Below is a small trained network, with its code and all its weights. Each question gives an input and a class and asks what happens when units are switched off, that is, made to give their printed mean instead of their output.

import numpy as np


def w(rows, s, z=0):
    codes = np.array(rows[::2]) - 128.0
    scale = np.full(codes.shape[1], s)
    scale[-1] = z or s
    return codes * scale


def f(y):
    return np.maximum(y, 0)


def log_softmax(a):
    a = a - a.max(-1, keepdims=True)
    return a - np.log(np.exp(a).sum(-1, keepdims=True))


def net(x, mask):
    res = np.array(x, float).reshape(1, 2) / 4 @ E
    y = f(res @ A[0][:, :-1].T + A[0][:, -1])
    res = res + np.where(mask, y, B[0][:, -1]) @ B[0][:, :-1]
    return log_softmax(res[-1] @ U[:, :-1].T + U[:, -1])


A, B = {}, {}
E = w([
[136,78,120,164,212,252,116,164,23],'x0',
[107,216,110,210,167,122,2,246,119],'x1',
],0.0083)
A[0] = w([
[108,161,107,94,94,30,112,116,187,103],'n0',
[172,198,99,165,118,105,46,181,138,112],'n1',
[116,93,146,65,134,114,162,60,129,96],'n2',
[169,97,132,79,130,113,214,68,139,115],'n3',
[122,188,131,138,114,40,98,133,168,99],'n4',
[122,145,124,128,109,55,128,105,152,105],'n5',
[139,134,124,117,127,114,142,153,136,204],'n6',
[133,115,108,129,122,121,105,126,142,254],'n7',
[115,166,143,118,128,32,150,127,200,120],'n8',
[88,219,147,139,162,78,21,219,144,109],'n9',
[149,157,140,111,131,134,111,140,131,117],'n10',
[107,102,119,144,166,255,109,166,49,99],'n11',
[128,159,145,135,117,98,143,121,143,213],'n12',
[143,96,134,125,110,128,199,91,163,113],'n13',
],0.0097,0.0089)
B[0] = w([
[191,129,111,124,142,171,137,145,119,210],'n0',
[96,110,104,161,89,123,152,105,124,213],'n1',
[114,116,88,160,102,114,153,133,134,183],'n2',
[118,112,64,168,126,86,157,119,125,205],'n3',
[194,113,113,156,134,165,135,145,110,194],'n4',
[162,114,123,130,131,162,117,149,140,175],'n5',
[87,156,149,125,182,97,122,109,104,181],'n6',
[73,165,143,110,252,70,115,103,72,215],'n7',
[181,102,139,131,150,156,122,142,107,208],'n8',
[101,97,75,145,97,91,178,107,153,248],'n9',
[121,113,136,142,125,126,122,120,137,139],'n10',
[220,120,99,142,182,126,136,138,110,228],'n11',
[104,156,151,102,193,89,92,118,105,194],'n12',
[106,118,103,173,121,127,137,125,132,181],'n13',
],0.022,0.013)
U = w([
[43,69,76,205,80,82,190,75,143,125],'0',
[255,109,130,144,175,174,107,164,101,172],'1',
[10,226,179,96,219,69,70,84,84,255],'2',
[106,130,152,171,94,156,111,113,133,67],'3',
[133,136,146,100,102,133,109,142,150,71],'4',
[111,121,137,77,102,125,100,150,153,71],'5',
],0.0091,0.0039)

Each question gives the input, the list of numbers given to net, and the class t.
The units are the neurons (one row each of A and B). Each row of codes is followed by its name. A weight is (code - 128) times the scale printed after its matrix; where a second scale follows, it is the last column's (A, B and U).
mask holds one flag per neuron, in row order. A switched-off neuron (its flag False) gives its mean, the last column of its row in B, instead of its output. The means were averaged over made-up inputs and are rounded, as every weight is.
A unit's drop is (log p(t) with every unit on - log p(t) with that unit switched off) / (log p(t) with every unit on - log p(t) with every unit switched off).
The circuit of an input: a set's keep is (log p(t) with only the set's units on - log p(t) with every unit switched off) / (log p(t) with every unit on - log p(t) with every unit switched off). Starting from the 12 units with the biggest drops (on a tie, the unit counted first), units are removed one at a time, each time the one whose removal leaves the highest keep (on an exact tie, the one counted first), for as long as the keep stays at least 0.8.
units of the circuit, in order: the units of the circuit, biggest drop first
most important unit: the unit with the biggest drop
k most important neurons: the k neurons with the biggest drops, biggest first
drop of u: that unit's drop, to one decimal
input [2,5], class 0: units of the circuit, in order : (n9)
input [-1,-3], class 2: 2 most important neurons : (n9 n1)
input [3,-2], class 2: 2 most important neurons : (n0 n4)
input [0,4], class 0: 3 most important neurons : (n9 n1 n12)
input [7,-7], class 0: 3 most important neurons : (n3 n0 n8)
input [7,7], class 0: 4 most important neurons : (n9 n1 n0 n8)
input [-6,-4], class 1: 3 most important neurons : (n9 n0 n8)
input [-4,-3], class 1: 2 most important neurons : (n9 n1)
input [3,3], class 2: 4 most important neurons : (n0 n4 n3 n8)
input [8,8], class 0: 2 most important neurons : (n9 n1)
input [-2,3], class 2: 2 most important neurons : (n3 n2)
input [-1,-2], class 2: drop of n9 : 0.1
input [1,5], class 0: drop of n9 : 0.7
input [2,3], class 2: most important unit : n3
input [1,-3], class 2: drop of n1 : 0.2
